Each row is followed by roughly how far along a hidden order it lies, from 0 to 10. A new part has a new order.
[ -8  15 -51  -8   2  20 -19 -21   7   1  -2  21   5  24   1 -13 -12  -1
  -2  31  27  -4  14   2  12   6   0  21   0   4   0   0  21 -14  34   0
  20 -13 -14  -2  33  28  -8   6   1  21 -11   0   2   3]	3
[  0   7 -53  -7   1  22 -16 -35   3   8  -9  36   4  24   7  -9 -17   1
  -7  14  15 -11  10   5  13  14   2   5  -2  17  -8  -3  16 -10  16  10
  17  -8  -4   0  17   9 -15   8  11  45  -8  -8   3 -15]	4
[ 38 -12 -32  -3  -4   2 -15 -14 -11  -1 -24 101  14  32  24  13 -34   3
 -20 -50  -9 -17   1   8  13  33   8 -21  -2  26 -29  -9   4  18 -43  28
   4 -17  37   4 -39 -49 -30  26  46  81   0 -38  11 -44]	9
[-25  22 -68 -10   3  14 -26 -21   7  -3   3  -8  12  22  -6 -17 -14  -3
   6  55  29   4  19   0  22   6   2  42  10 -24  19   3  33 -29  45  -2
  13 -22 -18   5  42  38  -6   5  -1  -6  -8   5  10  12]	0
[ 38 -15  -8   1  -6   1  -3  -7  -6  -1 -22  90   5  13  20  18 -19   2
 -17 -49 -14 -15  -3   6  -7  19   5 -28  -3  39 -32  -7 -17  21 -39  16
  -3  -4  30  -3 -47 -63 -19  17  38  59  -2 -36   0 -32]	10
[ 27  -8 -22  -1  -3  20  -8 -44   2  12 -24  43  -1  16  13  -1 -16   4
 -15 -36  -9 -13   6   8   0  10   6 -30  -2  33 -24  -6   6  12  -8  18
  13   0   2 -12 -23 -20 -10  11  17  57  -2 -20  -1 -25]	8
[-19  10 -60  -8   1  18 -23 -30   4   3 -13  31   7  27   7 -13 -21  -1
  -6  26  25  -5  15   4  17  13   3  21   2   5   0  -3  24 -10  34   8
  19 -15  -6  -1  16  19 -14   9  14  33  -9 -11   6 -10]	3
[ 36  -9 -22  -1  -3  23  -9 -42   7  15 -29  40  -1  13  11  -1 -20   5
 -16 -39 -13 -12  12   6  -1  12   7 -29   4  27 -26  -6  -4  20 -10  20
   5   1  -9 -19 -31 -20  -8   5  14  40  -5 -18  -1 -23]	8
[ 24 -11 -14  -1  -3   5  -5 -12  -7   0 -13  73   4  15  19   9  -9   2
 -15 -41 -12 -15  -5   6  -6  19   3 -28 -10  40 -24  -6  -7  16 -31  21
  -3  -2  27   0 -38 -35 -18  15  34  61  -1 -32   0 -34]	9
[-20  17 -52  -8   2  17 -19 -13   5  -5   0  35  11  29   3  -9 -14  -3
   0  35  29  -3  13   3  12  10  -1  34  -1  -7   7   1  23 -22  32   0
  19 -22  -5   4  36  27 -11  10   7  18 -10  -1   4   1]	2
[ 36 -14 -13   0  -6  16  -6 -34   5  10 -28  30  -1   9  13   4 -15   4
 -18 -56 -17 -10   7   4 -11   7   7 -41   4  36 -30  -5 -13  28 -21  21
  -2   4   3 -23 -28 -41  -7   7  17  60  -7 -24  -1 -25]	10
[ 26 -11 -18   1  -4   7  -3 -15  -5   3 -15  61   1  14  16  10  -8   3
 -14 -39 -10 -15  -3   3  -5  14   2 -16  -9  42 -26  -6 -10  16 -23  15
   2   0  16  -6 -33 -34 -15  12  24  54  -3 -23  -4 -27]	9
[ 30  -8   5   3  -4   3   8 -23   1   5 -13  52  -5   1  10   7   3   3
 -12 -43 -13 -12  -2   4 -12   1   0 -41  -9  42 -29  -4 -16  21 -16  11
  -6   7   9 -13 -34 -32  -6   5  10  48  -5 -18 -10 -22]	9
[-10  18 -58  -8   1  15 -23 -28  11  -1  -6  20   8  24   0 -14 -19  -2
   0  37  43  -1  18   1  11   5   2  37   7  -8   6   1  29 -21  54   1
  21 -31 -18  -3  51  34  -8   6   2   4 -11  -3   7   9]	2
[-18  18 -50  -8   3  15 -21  -1   5  -7   5  16  11  27   1 -11 -16  -3
   2  44  31  -2  15   2  15   6   0  39   3 -11  11   0  29 -26  39  -2
  17 -23  -7   4  42  30 -11  10   6  10 -10   0   7  23]	1

[ 20  14 -12   5  -3  12   3  -6  -3 -25 -12 -17 -26  17  59   5  -8  16
 -11   2   1  -4  12  -2  22  63  19  31   0  26  22  -6  19  20 -18 -14
 -17   5 -14   1  32  18   4 -37   7 -29 -31  44  24  -5  42 -17]	0
[ 59   7  16   7  -6  -2 -14   1   7 -13 -28 -32   8  -9  14  -8   3  14
  -2  29 -22  -3 -13   4 -19  55  43  38   1  70  35  -8   3 -11  -6 -11
   8  14 -14  11  37  22  41  14  12 -26 -32  47  27 -35   6  27]	6
[ 13  -4 -17  18  -9  -3 -22  18 -24 -11 -13 -21  -2  24  25  13 -21  -3
   5   0 -25  29  -4   6  28  43   6  25  10 -23  18  -3  13   9 -11   2
   4   9  -8   1  29  19  23 -48  -3 -18 -27  41 -12   2  16  -9]	7
[  2  36  11  -8 -10   3  22  15  11   6  -5 -20   6  -1   3  21 -16  27
  24  -4  -8   4 -10   4  -3  41   1   0 -13  52  -6   4   8  23  -5 -17
  -8 -23  14  19   0  -7 -76   1   3  -4 -11  15  32  23  15   7]	4
[ 36  -8 -31   3 -13 -25 -21  38   6 -30  -1  -1 -17  29  36  25 -24   3
   4  24 -30  17  19  17  -4  49  15  43   1  -9  14   7   2  -3 -14  12
  -6  41   3   8  24 -23  56 -58  -3 -12 -43  45 -14 -19   1   4]	9
[ -5  -4 -29  15  -6 -18 -30  23  -6 -19   6  -1 -10  15  14  -1 -33  -8
   2  21  13   7   6  -5   4 -39   3  15 -16  -8 -35   7  21   3 -33   7
 -23  -7  10   6   5 -26  11 -35  -4 -11 -18   7 -21  -2  -6 -26]	5
[ 19  42  29 -16 -11  -1  23  23  11 -17  -9 -30  -2  14 -14  23 -12  32
  26   8 -32 -15  -4  14  -7  79   7  35  -2  54  13   1  -1  26   4  -4
   3  -3  11  11   4 -21 -54   2   3 -11 -28  54  19  12  27  27]	6
[ 13  15  23  13  -6  -1  -5   9 -16   8 -26 -43  17 -19 -38  -2 -18   3
  17  15 -21   0 -31   9   3  10  29  23   3  34  18  -5  -1   2   3  -7
   4 -31 -13   8  15  12 -20   9   6 -11 -19  24  17   5  -1  24]	7
[ 16  35  13 -14 -14  -8  13  33   8  20  -7 -22   8   7  -6  38 -13  22
  13  12 -39   2 -12  16  -9  95   3  22   2  45  22   1  -7  19   6  -5
   7   3   8  17  10  -9 -43  -1  -2  -7 -20  62  16  16  16  20]	9
[ 25  19  23  13  -7  -3  -3  -1 -12 -12 -31 -47  27  -8 -19 -19  -7  12
  16  17 -33   8 -29   7 -11  67  26  32   4  50  18  -8   5  -3  -5  -4
  18 -18  -6  12  24  17  -2  25   8 -21 -14  32  22 -13   7  21]	7
[ 38  43  14   0 -15  -5  13  37   0 -23 -23 -45  10  18 -26  21  -8  23
  33  22 -52   4  -8  19 -10 115  21  36  10  54  44  -5   1  13  13  -1
  13  -5  -3  25  25   4   1  13   6 -31 -50  66   7  -9  23  31]	8
[-80  17  27  11 -11  -1  -5  15 -17   7 -15 -32  30  -5  -5   6 -17  12
  22  -3 -39  17 -37  13   2  16   0  -5   2  22   5  -2   3  16  -4  -7
   7 -16  18  -2  12 -27 -60  -3  -8  14  12  15  12  31   3   6]	10
[ 22  16 -16   9  -7  12   3  -7 -10 -41 -15 -16 -25  31  54  -1  -5  11
  -4  -6   0   2  11  -3  17  70  16  11   3  -4  20  -5  28  20 -21 -10
 -19  -2  -9   8  31  19  11 -31   5 -31 -37  42  24 -17  46  -9]	0
[ 44 -11  -9  -4 -10 -20 -23  27  17 -15   4  -5  -7   8  32   9  -9   9
  -3  37 -11   1  14   6 -29  26  25  27  -4  59   0   4   8 -11 -24   2
  -7  48  18  18  20 -13  43 -18   0  -5 -19  24   9 -21 -16   9]	8
[ 15  14  -9  12  -7  13  -5 -12  -7 -38 -22 -21 -14  22  54   7  -4  12
  -3   0  -2  19   5   0  21 107  20  18  -1  -9  18 -10  31  19 -20 -25
  -8   2  -5   0  38  23  25 -26   4 -20 -32  42  17 -15  45 -10]	2
[ 38  -8 -11 -11 -13 -12 -22  37  20   5   6   1  -3   5  51  10  -7  13
   0  25 -20   3   9  11 -17  44  17  30  -2  44  15   6   0  -4 -18   0
  -8  27  22  12  23 -26  30 -38  -5  -9 -21  44  13  -4  -9   7]	10
[  6  29  25   6 -10  -1  -9  10 -18   3 -28 -46  28 -18 -10   5 -17  11
  22  17 -39  16 -36   9  -1  39  11   9   8  52  16  -8  10  12  -2  -8
  14 -21   4   7  27   5 -27  20  -1  -1   2  37   6   8   8  14]	9
[ 11  -2  21  14  -5   9 -15  -8 -19  -5 -21 -28  17 -26  14 -36  -9  -4
  -4  10 -11  14 -33   3   9  17  25  15   2  49  17  -9  14   2 -12 -16
  13 -23 -11   5  35  27   4  11   2  -1   4  20  31  -2   8   1]	6
[ 17 -12 -14   5  -9 -20 -32  27   4 -13   0  -4  -7   4  10  -3 -21  -3
   3  16   1   0   9   0 -19   6  15  11 -19  16 -24   8  14  -6 -36  -1
  -8  10  23   7  11 -40  26 -16  -8   4 -19  19  -4 -11 -24 -10]	7
